Below is a small trained network, with its code and all its weights. Each question gives an input and a class and asks what happens when units are switched off, that is, made to give their printed mean instead of their output.

import numpy as np


def w(rows, s, z=0):
    codes = np.array(rows[::2]) - 128.0
    scale = np.full(codes.shape[1], s)
    scale[-1] = z or s
    return codes * scale


def f(y):
    return y / 2 * (1 + np.tanh(0.7978845608 * (y + 0.044715 * y**3)))


def log_softmax(a):
    a = a - a.max(-1, keepdims=True)
    return a - np.log(np.exp(a).sum(-1, keepdims=True))


def net(x, mask):
    res = np.array(x, float).reshape(1, 4) / 4 @ E
    y = f(res @ A[0][:, :-1].T + A[0][:, -1])
    res = res + np.where(mask, y, B[0][:, -1]) @ B[0][:, :-1]
    return log_softmax(res[-1] @ U[:, :-1].T + U[:, -1])


A, B = {}, {}
E = w([
[57,86,101,95,233,124,151,97,232,231,109,120],'x0',
[190,167,119,170,149,30,187,128,150,129,10,201],'x1',
[137,127,127,115,126,127,134,149,119,145,130,126],'x2',
[77,94,192,236,122,131,179,251,172,100,134,100],'x3',
],0.012)
A[0] = w([
[172,169,101,142,151,11,191,121,143,135,22,198,170],'N0',
[141,136,180,212,65,123,130,215,113,47,138,113,152],'N1',
[187,193,101,92,57,129,96,74,44,105,133,149,221],'N2',
[104,82,176,155,64,135,96,165,95,108,182,74,157],'N3',
[121,116,81,43,157,121,118,41,171,186,101,146,125],'N4',
[113,85,145,78,123,178,121,97,125,132,181,80,224],'N5',
[63,79,147,163,173,127,182,164,201,177,121,98,55],'N6',
[92,82,176,124,113,214,78,138,96,113,254,40,255],'N7',
[77,78,102,92,150,165,105,88,124,154,192,93,187],'N8',
[96,70,153,184,156,122,155,163,184,137,113,96,93],'N9',
[131,157,188,178,81,150,161,163,105,70,122,117,120],'N10',
],0.0092,0.0065)
B[0] = w([
[240,94,122,177,155,98,155,14,135,162,69,157,248],'N0',
[200,166,137,191,164,164,194,113,154,134,173,169,215],'N1',
[108,11,194,57,40,85,16,161,93,23,65,103,224],'N2',
[166,94,106,139,136,195,127,119,196,175,105,77,195],'N3',
[136,181,63,72,221,158,187,65,180,208,154,106,209],'N4',
[78,170,84,62,120,131,102,214,106,126,249,119,194],'N5',
[91,54,179,53,34,101,34,104,113,73,56,136,206],'N6',
[145,110,35,35,126,254,74,113,209,128,144,56,251],'N7',
[60,164,87,58,143,100,124,189,77,138,184,169,199],'N8',
[120,59,163,144,59,112,106,123,118,93,110,143,189],'N9',
[158,186,97,197,180,165,187,108,134,147,157,145,182],'N10',
],0.008,0.021)
U = w([
[71,77,137,99,48,134,66,154,116,67,131,96,254],'0',
[188,148,68,134,197,176,165,78,181,184,130,88,107],'1',
[152,77,214,137,88,29,104,94,86,97,57,134,181],'2',
[173,184,175,201,161,105,255,132,101,125,155,168,28],'3',
[62,255,82,107,194,113,143,138,95,175,179,120,7],'4',
],0.0094,0.00099)

Each question gives the input, the list of numbers given to net, and the class t.
The units are the neurons (one row each of A and B). Each row of codes is followed by its name. A weight is (code - 128) times the scale printed after its matrix; where a second scale follows, it is the last column's (A, B and U).
mask holds one flag per neuron, in row order. A switched-off neuron (its flag False) gives its mean, the last column of its row in B, instead of its output. The means were averaged over made-up inputs and are rounded, as every weight is.
A unit's drop is (log p(t) with every unit on - log p(t) with that unit switched off) / (log p(t) with every unit on - log p(t) with every unit switched off).
The circuit of an input: a set's keep is (log p(t) with only the set's units on - log p(t) with every unit switched off) / (log p(t) with every unit on - log p(t) with every unit switched off). Starting from all 11 units, units are removed one at a time, each time the one whose removal leaves the highest keep (on an exact tie, the one counted first), for as long as the keep stays at least 0.8.
circuit, biggest first: the units of the circuit, biggest drop first
most important unit: the unit with the biggest drop
top k neurons: the k neurons with the biggest drops, biggest first
drop when u is switched off: that unit's drop, to one decimal
input [-3,6,-6,-7], class 2: circuit, biggest first	[N2]
input [1,-4,6,-2], class 4: circuit, biggest first	[N6, N0, N8]
input [6,0,-3,-1], class 4: circuit, biggest first	[N7, N0, N8]
input [-3,7,7,1], class 3: circuit, biggest first	[N6, N7]
input [-3,3,-2,1], class 3: circuit, biggest first	[N7, N6]
input [-1,1,8,1], class 3: circuit, biggest first	[N7, N6]
input [-8,1,8,-1], class 2: top 3 neurons	[N2, N7, N5]
input [-2,-5,5,1], class 1: top 4 neurons	[N6, N2, N7, N3]
input [0,-1,-4,8], class 1: top 4 neurons	[N2, N1, N10, N3]
input [-1,-1,-3,-1], class 0: top 2 neurons	[N0, N4]
input [-6,-2,-5,1], class 1: top 4 neurons	[N1, N6, N10, N3]
input [-7,-6,0,1], class 1: top 2 neurons	[N1, N3]
input [7,7,6,1], class 2: top 2 neurons	[N6, N7]
input [-1,-4,-4,-7], class 0: most important unit	N2
input [0,-1,-6,6], class 1: top 4 neurons	[N2, N1, N10, N3]
input [5,0,-1,-5], class 4: drop when N7 is switched off	0.2
input [-6,6,-5,2], class 3: drop when N1 is switched off	0.2
input [-1,-3,2,-7], class 0: drop when N2 is switched off	2.3
